j556: [ 32 110 -19  27  20  13  50 -61 -33]
j14: [-15  17 -22  38 -25   2 -60  13  56]
j711: [ 13  38  48  -7  17 -14  -6 -17  17]
j937: [ 16 -14  17  -6  38 -17  -7  48  13]
j27: [-52 -17  17  38 -14  -6  -7   6  -1]
j977: [110  20  27  13 -20 -61  32 -33  50]
j724: [-24  32  -1 -29 -87  71 -11  17  24]
order: [-61 -33 -19  13  20  27  32  50 110]	j556
[-52 -17  17  38 -14  -6  -7   6  -1]	j27
[-17  17  38 -14  -6  -7]	j27
order: [-33  32 110 -19  27  20  13  50 -61]	j556
order: [ 48  13  16 -14  17  -6  38 -17  -7]	j937

j606: [-68  30  -7 -12  -4   0 -32  -9]
j174: [-40 -22 -14 -56 -49 -42  -2  55]
j899: [  7 -40   9  30 -33  15  -5  29]
j832: [ -9  -4  48 -12 -13  40   0 -17]
j848: [-40 -31 -15 -11 -24 -27 -30  19]
j942: [ 30 -32  -7   0  -4  -9 -13 -68]
j545: [  7 -40   9  30 -33  -7  -5  29]
order: [-68  30 -32  -7   0  -4  -9 -13]	j942
[ -9  -4  48 -12 -13  40   0]	j832
[ 30 -33  -7]	j545
[  7 -40   9  30 -33  15  -5  29]	j899
[-56 -49 -42  -2]	j174
[ 30 -33  15  -5  29]	j899
[ -4  48 -12 -13]	j832

j731: [  1  23  35  26  -7   6 111  31 -19  21   7 -76  39   2 -18  14  17 -14
   2  43  68  21 -21   1  -9]
j944: [  6 -25   5   0  46  24  22  -5  -8  12  -1   3   0  -2  13   8   8  -1
   2  43   2  12  16  -3   0]
j390: [ 10 -57   0  18  71 -14  15   1 -14  -2  15  52  24  -3  46  -4  -7 -15
 -10 -16  32  -5  41  -5   7]
j93: [ 60 -26  11 -91 -46  -4  21   2  -7 -16   7  39  12   1  23  37  26  -7
   6 111  31 -19  21   7 -27]
j470: [-15  -1  -4  69  -2  27 -28  -1   6   7   0 -21  -2  -4  54 -10 -10   2
  13 -30   3   4  48  -2  14]
j205: [-10 -42  -3  42 -36   5  24   7 -20 -20  26  37  41   2   6 -17  -7 -19
  -4 -45  84 -24   7   2   4]
j998: [  8  66  10 -19  22  -4 -21  -7  11  -6 -13  -1 -22  -5  56  15   9  19
 -12  48 -36  -9  53  -3  -3]
j76: [ 37  44  -8 -18  62   7 -52   0   4  -9  -8  75 -11  -1 -34  -1   6  10
  14 -14 -24 -14 -35  -6 -10]
j551: [ 16  50   6  36 -31   2  12   6  29 -10 -14  25 -22   3 -22  -2  -4  23
   0  -7 -29  -9 -19  10  11]
j384: [ 14   4  -5  25 -51   5 -82  -2   7 -24   2  35   6  -3  22  -2   1   4
  -8   1  12 -22  17   5  10]
j599: [  0  57  -8 -23  -3   2  38 -13   4  16 -13  -6 -19 -11  37  -2   5  12
  -6 -11 -47  14  28   0 -10]
[16 50  6 36]	j551
[  1  23  37  26  -7   6 111  31 -19  21   7]	j93
order: [ 11  10 -19  -9 -29  -7   0  23  -4  -2 -22   3 -22  25 -14 -10  29   6
  12   2 -31  36   6  50  16]	j551
[ -2  27 -28  -1   6   7   0 -21  -2  -4  54 -10]	j470
[111  31 -19  21   7 -76  39   2 -18  14]	j731

j109: [ 72 -17 -14   4 -10  10 -10  23 -18  38   4  32  24  -1  -8 -11   5  -1
 -32  23]
j153: [  1 -11 -66 -13  13  -5 -49 -39  10   4  19 -46  15   0   9 -12  22   0
  61  10]
j173: [-30  25  16 -11  18  -3   5 -15  46 -21  38 -22   2   0   4   4  25   1
 -26  -2]
j267: [ 89  -1 -34  -4 -24   9 -22  -2  43  44 -34  -4  15   0  -4  13 -20   1
 -94  14]
j972: [-103   17  -35    3    5  -14  -21   25   59  -60  -19   29  -12    0
   -6   19  -17   -2  -76   -5]
j5: [  0  23  -8   5  -1   3  -8  38  62   6 -24  42 -19   1 -11  21 -10  -2
  46 -16]
j246: [-30 -13 -49   4  13  -3 -29  48 -45 -15   8  81 -15   0  -4  -9  13   0
 -12 -13]
j591: [ 11   4  29  -5  -5  -2  22 -26   0   0  36 -17 -17  -1  13  11  35   1
   4  -4]
j363: [-18  17   4   4 -35 -10   3   0   0 -26  36 -17  -5   0  19  22  31   7
 -26 -10]
j837: [ 18  -4  49  -1  10   1  38 -30  14  11  24 -52 -10   1   3  18  22   5
 -68  -7]
[-26   0   0  36]	j591
[-49   4]	j246

j326: [  8  14 -21  -5  59  12  -3   4 -23  -7   5  68 -29  -7]
j394: [-78 -43 -68  68   8 -40   4  15 -14  36 -77 -77  12 -38]
j166: [-78 -43 -68  68   8 -40   4  15 -20  32  53  36 -95  38]
j195: [-29 -22 -21   8  68  59  -5  12  -3   5  14   4  -7  -7]
[-77 -77]	j394
order: [-29 -22 -21  -7  -7  -5  -3   4   5   8  12  14  59  68]	j195
[-78 -43 -68  68   8 -40   4  15 -14  36 -77 -77  12 -38]	j394
[-5 12 -3  5 14  4]	j195
[-68  68   8 -40   4  15 -20  32  53]	j166

j884: [-29 -24  30 -40 -42 -32 -21  -3  -8 -11  60 -17 -12  13  35   3  39  -7
   5 -21 -21 -52 -33 -27  -6  14  14 -17 -24  22  25  18  19 -15  18]
j20: [-15  -8  30 -52  21  14 -21 -40   5  14  -7  18 -24  35  18 -12 -42  60
  -6  39 -17  19   3 -21 -27  13  -3  25 -21 -11 -33 -29 -24 -32 -17]
j949: [ 25  11 -22 -18 -44 -13   8   3   6  -2 -26  -1  76  27 -24   4 -16 -49
 -35   8 -22 -16  46  29  20  12   0  38  29 -10 -29  29  -7  -6 -25]
order: [-52 -42 -40 -33 -32 -29 -27 -24 -24 -21 -21 -21 -17 -17 -15 -12 -11  -8
  -7  -6  -3   3   5  13  14  14  18  18  19  22  25  30  35  39  60]	j884
order: [ 39 -17  19   3 -21 -27  13  -3  25 -21 -11 -33 -29 -24 -32 -17 -15  -8
  30 -52  21  14 -21 -40   5  14  -7  18 -24  35  18 -12 -42  60  -6]	j20
[ 21  14 -21]	j20

